Below is a small trained network, with its code and all its weights. Each question gives an input and a target symbol and asks what happens when units are switched off, that is, made to give their printed mean instead of their output.

import numpy as np


def w(rows, s, z=0):
    codes = np.array(rows[::2]) - 128.0
    scale = np.full(codes.shape[1], s)
    scale[-1] = z or s
    return codes * scale


def norm(h):
    return h / np.sqrt((h * h).mean(-1, keepdims=True) + 1e-5)


def f(y):
    return np.maximum(y, 0)


def softmax(a):
    e = np.exp(a - a.max(-1, keepdims=True))
    return e / e.sum(-1, keepdims=True)


def log_softmax(a):
    a = a - a.max(-1, keepdims=True)
    return a - np.log(np.exp(a).sum(-1, keepdims=True))


def net(x, mask):
    ids = ['δεζλτψ'.index(c) for c in x.split()]
    T = len(ids)
    res = E[ids] + P[:T]
    u = 0
    for l in range(3):
        q, k, v = (norm(res) @ M[l].T for M in (Q, K, V))
        z = softmax(np.where(np.tri(T) > 0, q @ k.T / 4**0.5, -1e9)) @ v
        res = res + np.where(mask[u], z, O[l][:, -1]) @ O[l][:, :-1]
        u += 1
        y = f(norm(res) @ A[l][:, :-1].T + A[l][:, -1])
        res = res + np.where(mask[u : u + 4], y, B[l][:, -1]) @ B[l][:, :-1]
        u += 4
    return log_softmax(norm(res)[-1] @ U[:, :-1].T + U[:, -1])


Q, K, V, O, A, B = {}, {}, {}, {}, {}, {}
E = w([
[129,94,2],'δ',
[226,124,29],'ε',
[42,180,34],'ζ',
[205,241,100],'λ',
[253,132,112],'τ',
[197,195,39],'ψ',
],0.0045)
P = w([
[112,165,148],'0',
[147,34,61],'1',
[146,34,77],'2',
[133,38,71],'3',
[152,232,142],'4',
[141,230,137],'5',
[138,210,120],'6',
[156,69,114],'7',
[200,71,95],'8',
[172,92,102],'9',
[181,253,128],'10',
[127,197,82],'11',
[181,233,99],'12',
],0.0061)
Q[0] = w([
[91,204,156],'L0H1',
[230,1,134],'L0H1',
[68,248,213],'L0H1',
[129,61,128],'L0H1',
],0.0068)
K[0] = w([
[125,11,108],'L0H1',
[120,190,108],'L0H1',
[137,64,128],'L0H1',
[112,172,186],'L0H1',
],0.011)
V[0] = w([
[2,161,65],'L0H1',
[166,116,62],'L0H1',
[86,164,178],'L0H1',
[120,96,68],'L0H1',
],0.0082)
O[0] = w([
[169,160,2,116],'L0H1',
[228,32,156,254],'L0H1',
[45,209,111,35],'L0H1',
[192,63,64,189],'L0H1',
],0.0071,0.0047)
A[0] = w([
[105,115,199,82],'L0N1',
[2,214,163,20],'L0N2',
[146,157,99,16],'L0N3',
[88,138,210,5],'L0N4',
],0.0032,0.0019)
B[0] = w([
[49,210,133,255],'L0N1',
[244,253,190,169],'L0N2',
[107,107,143,128],'L0N3',
[66,75,107,162],'L0N4',
],0.0035,9.3e-05)
Q[1] = w([
[104,244,204],'L1H1',
[178,49,98],'L1H1',
[44,254,141],'L1H1',
[102,139,78],'L1H1',
],0.0087)
K[1] = w([
[108,43,1],'L1H1',
[32,197,219],'L1H1',
[241,69,69],'L1H1',
[168,129,148],'L1H1',
],0.009)
V[1] = w([
[141,231,176],'L1H1',
[1,147,154],'L1H1',
[127,84,225],'L1H1',
[142,141,215],'L1H1',
],0.0096)
O[1] = w([
[117,205,163,127],'L1H1',
[233,162,65,1],'L1H1',
[254,108,217,135],'L1H1',
[212,150,215,142],'L1H1',
],0.0066,0.0072)
A[1] = w([
[173,225,133,43],'L1N1',
[2,42,84,173],'L1N2',
[74,113,108,4],'L1N3',
[171,74,77,77],'L1N4',
],0.0062,0.0034)
B[1] = w([
[86,185,150,144],'L1N1',
[253,182,201,254],'L1N2',
[160,120,154,131],'L1N3',
[78,127,176,162],'L1N4',
],0.0061,0.0055)
Q[2] = w([
[194,38,113],'L2H1',
[157,2,168],'L2H1',
[112,198,114],'L2H1',
[78,175,165],'L2H1',
],0.015)
K[2] = w([
[4,249,126],'L2H1',
[44,250,67],'L2H1',
[253,67,215],'L2H1',
[232,18,108],'L2H1',
],0.0077)
V[2] = w([
[120,146,254],'L2H1',
[40,35,181],'L2H1',
[171,176,120],'L2H1',
[72,177,152],'L2H1',
],0.008)
O[2] = w([
[1,92,165,145],'L2H1',
[83,41,63,5],'L2H1',
[130,158,161,193],'L2H1',
[82,178,88,2],'L2H1',
],0.0095,0.0009)
A[2] = w([
[250,108,253,133],'L2N1',
[152,66,3,4],'L2N2',
[161,219,14,188],'L2N3',
[15,10,113,203],'L2N4',
],0.0062,0.0024)
B[2] = w([
[177,163,119,254],'L2N1',
[116,136,154,151],'L2N2',
[138,165,182,171],'L2N3',
[6,130,101,187],'L2N4',
],0.014,0.0071)
U = w([
[186,71,18,156],'δ',
[113,48,127,73],'ε',
[133,216,11,220],'ζ',
[87,248,171,16],'λ',
[139,112,252,116],'τ',
[74,169,102,252],'ψ',
],0.012,0.0033)

Each question gives the input, a string of symbols that net reads in full, and the target symbol t.
The units are the heads (4 rows each of Q, K, V and O) and the neurons (one row each of A and B). Each row of codes is followed by its name. A weight is (code - 128) times the scale printed after its matrix; where a second scale follows, it is the last column's (O, A, B and U).
mask holds one flag per unit, layer by layer, with each layer's heads first. A switched-off unit (its flag False) gives its mean, the last column of its rows in O or B, instead of its output. The means were averaged over made-up inputs and are rounded, as every weight is.
A unit's drop is (log p(t) with every unit on - log p(t) with that unit switched off) / (log p(t) with every unit on - log p(t) with every unit switched off).
The circuit of an input: a set's keep is (log p(t) with only the set's units on - log p(t) with every unit switched off) / (log p(t) with every unit on - log p(t) with every unit switched off). Starting from the 12 units with the biggest drops (on a tie, the unit counted first), units are removed one at a time, each time the one whose removal leaves the highest keep (on an exact tie, the one counted first), for as long as the keep stays at least 0.8.
circuit, biggest first: the units of the circuit, biggest drop first
k most important neurons: the k neurons with the biggest drops, biggest first
drop of u: that unit's drop, to one decimal
input λ ζ δ ζ δ δ λ δ ψ τ, target λ: circuit, biggest first	(L0H1; L1H1)
input ζ δ ζ, target ζ: circuit, biggest first	(L0H1)
input ε λ τ τ τ τ δ, target ε: circuit, biggest first	(L2H1; L1N2; L0H1)
input δ ψ ζ λ ε τ τ τ τ δ ζ ε ψ, target δ: circuit, biggest first	(L0H1; L2H1; L1H1)
input λ ε ψ ψ τ δ ε τ ψ, target λ: circuit, biggest first	(L0H1; L2H1)
input δ ζ ζ δ τ ψ τ λ δ τ τ ε ε, target δ: circuit, biggest first	(L2H1; L1H1)
input ζ ζ ψ ζ ζ τ ε, target ζ: circuit, biggest first	(L0H1; L1H1)
input ψ τ τ τ λ ε δ τ ζ ε δ λ δ, target ψ: circuit, biggest first	(L2H1; L1N2; L0H1)
input δ τ τ τ τ τ, target δ: circuit, biggest first	(L2H1; L0H1; L1H1; L2N3)
input ε ζ τ τ ψ δ ζ δ τ τ δ ε ψ, target ε: circuit, biggest first	(L2H1; L1H1)
input ε τ λ δ τ, target ε: 2 most important neurons	(L1N2; L2N4)
input ψ τ τ ε τ δ ψ τ ε, target ψ: 2 most important neurons	(L2N4; L1N2)
input ε τ ε τ ψ δ, target ε: drop of L2H1	0.4
input ζ δ δ ζ λ λ τ, target ζ: drop of L0H1	1.2
input ε τ ε, target ε: most important neuron	(L2N4)
input ψ ψ δ δ ψ δ ψ τ λ τ τ ψ, target ψ: drop of L0N4	0.0
input λ ψ ζ ψ, target λ: drop of L0H1	0.8
